Rows, each with its class
[ 15   8   3   9  38   3   0  -3 -46  -5 -13  29  10 -19  -2  12  -3  -5
  -3 -14  17  12  11   0  12  20 -31 -45  -2   4   6   0 -17  15   0   3]
Fj
[ 14   4   1  -5  33   3  11   4 -13   6  -7  -8   4 -10  -5  21 -21 -17
  -1   0  19   3  -9   3  23  17  -8 -13 -41  -7  -3  -4 -25  23 -19   1]
Fj
[ 20   0  -7  -5  65  35   1 -14 -52 -27   3  43  19 -10   1  17 -12  -4
   7 -27  29  25  36 -22  21  13  -8 -14   1   6   2  -1 -25   6   4   1]
Fj
[-23   8  13   3  16   9  29   4 -35  -6   6   0  -9  -4   0  15  -4  -1
  -4 -22  25  15 -35 -21  -7   0  30 -16 -14  -7 -12   0 -30   6 -22 -16]
Fj
[ 12   8   8   5   1  17  14   4 -38  -8  -4  -6   7  -4  -4   5 -11 -16
  -2  -1  -2  14 -21   0  -4  21   2  -3 -15   2  -3  11 -21  37  -9  -1]
zp
[ 13  -9  -6  -3  32  10  13  -4 -32  -1  14  35   6  -1   5   7  -2   7
  -3 -14  18  11  17   2  26   3   8  -4  -5  -5   4   5 -30   0 -18  -6]
Fj
[ 31  -4   4  11  33   1  16   7  -7 -21   3 -40   8 -19   7   8 -19 -18
   4  -4  21  -1 -23  -2  94  26   9  24 -18  -4 -12   6 -13  20  11   4]
zp
[ 29   5   3   2  27  23  -9  -6 -40  12 -15   0   1 -27 -12  32  -7 -17
   0  -7  15  20   9  -1  14  23  -8   5   5  -7   2  17   1   5 -13  29]
Fj
[  4   2   0  11  40  17  14  -7 -35 -20   5   5  -3 -34   3  17  -6   4
   4 -26  21  21  -5  -4  33   6   8  -4 -15  -7   4   8 -56  12 -22 -10]
Fj
[ 19   0  -7  -3  -9 -16  43 -13 -61  -9   2 -10  40   2  -1 -12 -13   9
   1  18 -27   1  16   4  24  19 -54 -14 -10   6  14  20 -36  -8  19 -29]
zp
[ 13   0  -1  -2  38   3  21  -7 -30  -3 -19   8  11 -13 -12  21 -21 -13
   9 -22  28   0  23   3  41  15 -16 -18 -12  -4  -3   2 -12   6 -10  -5]
Fj
[-17  20  -7  19  -5   8  22 -17 -48 -13  12  33   0   3  -4  18  -5   6
  15 -23  12  25  -4 -10  18  15  16 -17 -10  -3  -1  13 -32  11 -23  -7]
Fj
[ -3   1   0  -4  -1   6  23  14 -24   2  -8  11  46   7   3  18  -4   4
   9 -11  18   7 -32  -8  45  21  -9 -38   2  -2 -10   8 -36  29 -25   3]
Fj
[  4   7   0   9  47   2  16  -3 -33  -1   9  17  -4 -23 -12   2  -7 -16
   5 -13   3  14  25  -9  16   6 -24  -9  -1  -7 -12   8  11 -11 -22  -1]
Fj
[-35  16  -8  -1  32   2   1   3 -35  -4 -33  -4   2   4  -9  16 -10 -11
   1   1   6  12   1 -11 -14   9  -4 -17 -12   3  -5   2 -33   7  -8  -3]
Fj
[ 23  12 -14  -1  -4  -2  23  -2 -56  -4  -5   6  27  -6  -2  -4   1  -9
  10   1  -3  -5   6  16  34  32   8 -11  -4  -8  14  27 -18  -2  -2   0]
Fj
[  9   8   8   0  66  23  11  -8 -55 -36  -1  31   3  -1  -8  20 -13   4
   3 -26   7  17   2 -20  12  12 -22 -18  -9  14  -2   7 -39   9  -4  -3]
Fj
[ 23  10   0  -7  49  46   0 -20 -47 -11   5  43  19   1  -6  16   0   8
  -1 -18  33  20  47 -10  17  15  -9 -11  11  -5   7  -1 -29  -2 -11  -8]
Fj
[ 14 -20  -2  -3  59  14 -11 -16 -10   1  -6   5 -12 -22   0  18  12 -15
   0 -15  48   9  18  -4  36  -5  -2  14  -1  -9   7  -8 -12  -1 -12  -2]
Fj
[  9   3   6  -8 -69   5  21   0 -47 -24  -1  17  16  15  -1  12  -3   5
  13 -10  24  19 -19   1  13  20   7 -15 -34 -10 -14   6 -41  14  -9  -2]
Fj
[ 16  -5   6   3  35   0  22   5 -25   1   1 -18   7  -5 -10   7   8 -14
   3  -4  17   6   8 -10  30  19  -5   3 -15  -9  -5   8 -30   6  -2  -2]
Fj
[  1  10  12  13  48  18  -3 -46 -37   8   4  22 -12 -21 -12  10   5  -9
   9 -21  18  21   2 -10   9  15 -11  -8  -4   4   4  -4 -18  18  -9   6]
Fj
[ -8  21  -3   8 -17  18  24  -9 -45   5   0   5   4 -17 -13  17 -18   9
 -10 -22   7   9 -16 -12  15  21   5 -30 -14  -1  -3  13 -13  18 -22   4]
Fj
[ 23 -12  -3  -1  60  25  -1 -11 -20 -29  -2  44   3 -19  -3  23 -40   8
   6 -36  43  17  45  -6  33  12  36   9   3  -9  11  -2 -26  -1 -21   8]
Fj
[ 14 -18  -7  -2  35   3  21  -8 -27 -10   4  28   6  -7  -4  12   3  -8
  12 -17  33   9  15  -4  53  24  -4 -12   1  -8  -3   3 -37   2 -10  -2]
Fj
[-18  20 -15  10 -28  -5   6  23  25  17  10 -13 -25   4  14   5   4  -6
   8   6  -2 -14 -22  19 -72 -23  28  15 -15  -4 -15  -7 -12 -14 -39 -14]
zp
[  4  18  -2  19   2  19  23  -8 -41 -10  -2  -3  14 -11   8  17 -15   0
   5  -5  10  12 -15  16   8  14  11  -5 -10  -2 -14   9 -24  24 -20  -6]
Fj
[  9  -6  -1   5  29   7  16  -7 -53  35  11  17   5 -10   0   7  -6  -8
   6 -22  30  14 -10 -13  42  33   2  -5   4   5  10   9 -31  11  -7  -3]
Fj
[ 10  29   6  -2  22   3   0  12 -35  16   1 -23 -10  -9  17   3 -23  -9
   5   3  13  15 -17   4 -15   0  14  17 -22  -6  13 -11 -17  12 -19  17]
zp
[  7  -3 -20   0   5   4  30   2 -25 -15   3  25  20 -10   3  29 -11   1
  10 -16  11  -3  12 -14  65   8  -3 -10  -5 -12  -3   3 -28   2 -15  -5]
Fj
[ 11  -4  -5  -9  12  -4  26   4 -16  -2  12   2  23  11  10   5 -15   4
  16   4   7   3  -3   4   5   7  28 -24  -6 -25  -1  10 -30  10 -14   2]
zp
[ 29 -21   6   6  29  -8  37   2  -8 -11   9  -9   5  -8   0  -5  12  -5
   7   1  19  -3 -20  -5  52  20   4   0 -12   6  -6  -1 -29  27  -3  -1]
zp
[  9  11   2  -6  40  17  -1   2 -50 -11  -1  17   2  -1  -9  12   4 -23
  -3   1  20  31   3  12 -17  17 -12 -16  -1  -8   3   0 -31  19 -28   4]
Fj
[ 13 -35  14   9  60  42  51   4 -47 -20   0   5  14 -16 -12  15 -22 -10
   3   8  15  16  16  -7  37  34 -26 -17   1  -3   5   2 -28  -3   7  -1]
Fj
[ 23  16   3 -20  24  -7   9  15 -38   4  -5 -37   2   2  -2  -4  -3 -35
   0   8  -2  22  -9   6 -42  13   5   6  -1 -17   4  13 -18  -5 -20 -14]
zp

Rows, each with its class
[ -6  -1  -4   1  12   1  -4   3 -72   4  -3  -1  -1 -23  -3   4   4   5
  11   1  -1  13   1   0   5  -3   4   9  26   6  14   8   0   7   9 -31]
cp
[ -6  12   8  -7  17  12  -1   3  74  -6   2   7 -35  -6  -7  -3  14 -12
   5  25 -29   8  -1  -1  35  14 -13  -3   1 -10   6  25  39  12  14  32]
Fl
[ -3  14   0 -32 -18   5   2  -6  33   4  25  -1  36 -14  -2   1   2 -11
  -1  20   2 -27  -5   5   6   3 -10 -17  -4 -18 -19  -1   7  11  18   9]
Md
[ -6   2  -7  -7   2   6   7  -3  64  11  25  -3  17  -5  11  -5  11 -19
  -3   7  -1   8   6  -1  -1 -17 -16 -13 -10   1 -22   3  13  23   6  14]
Md
[ -5  -3  15  -8  -3   5   6  -3 -75  -1   4  11  38   9  -4  -6   7 -13
   6  16  -9  23  18  -3 -11  -5  12   3  -4  26 -28  -1  -7   5 -38 -18]
Md
[  2 -15 -11   8 -13   3   5   0   8   3  -3 -20 -18  -2   1   4   3  -4
   9   2   7   7  -1  -2  -5   3  -3   2  -8  -1  -8  -3 -10   8 -11 -16]
Fl
[  2  19 -10   5 -13  11  -2  -2 -28 -12  26   1  24  -8  -4   7  12 -22
  12  35 -14   3   1  -5  13   6 -10 -24   1 -20 -27   6   8  23  -3 -19]
Md
[ -8 -12 -17  -3  -4  -4   4   0  75   8 -17 -12 -14  22  -5  10   7  -3
  11   4   0  10   8 -10  -8  -5   1  -8 -10 -18 -18 -16  -1   1 -35  17]
Fl
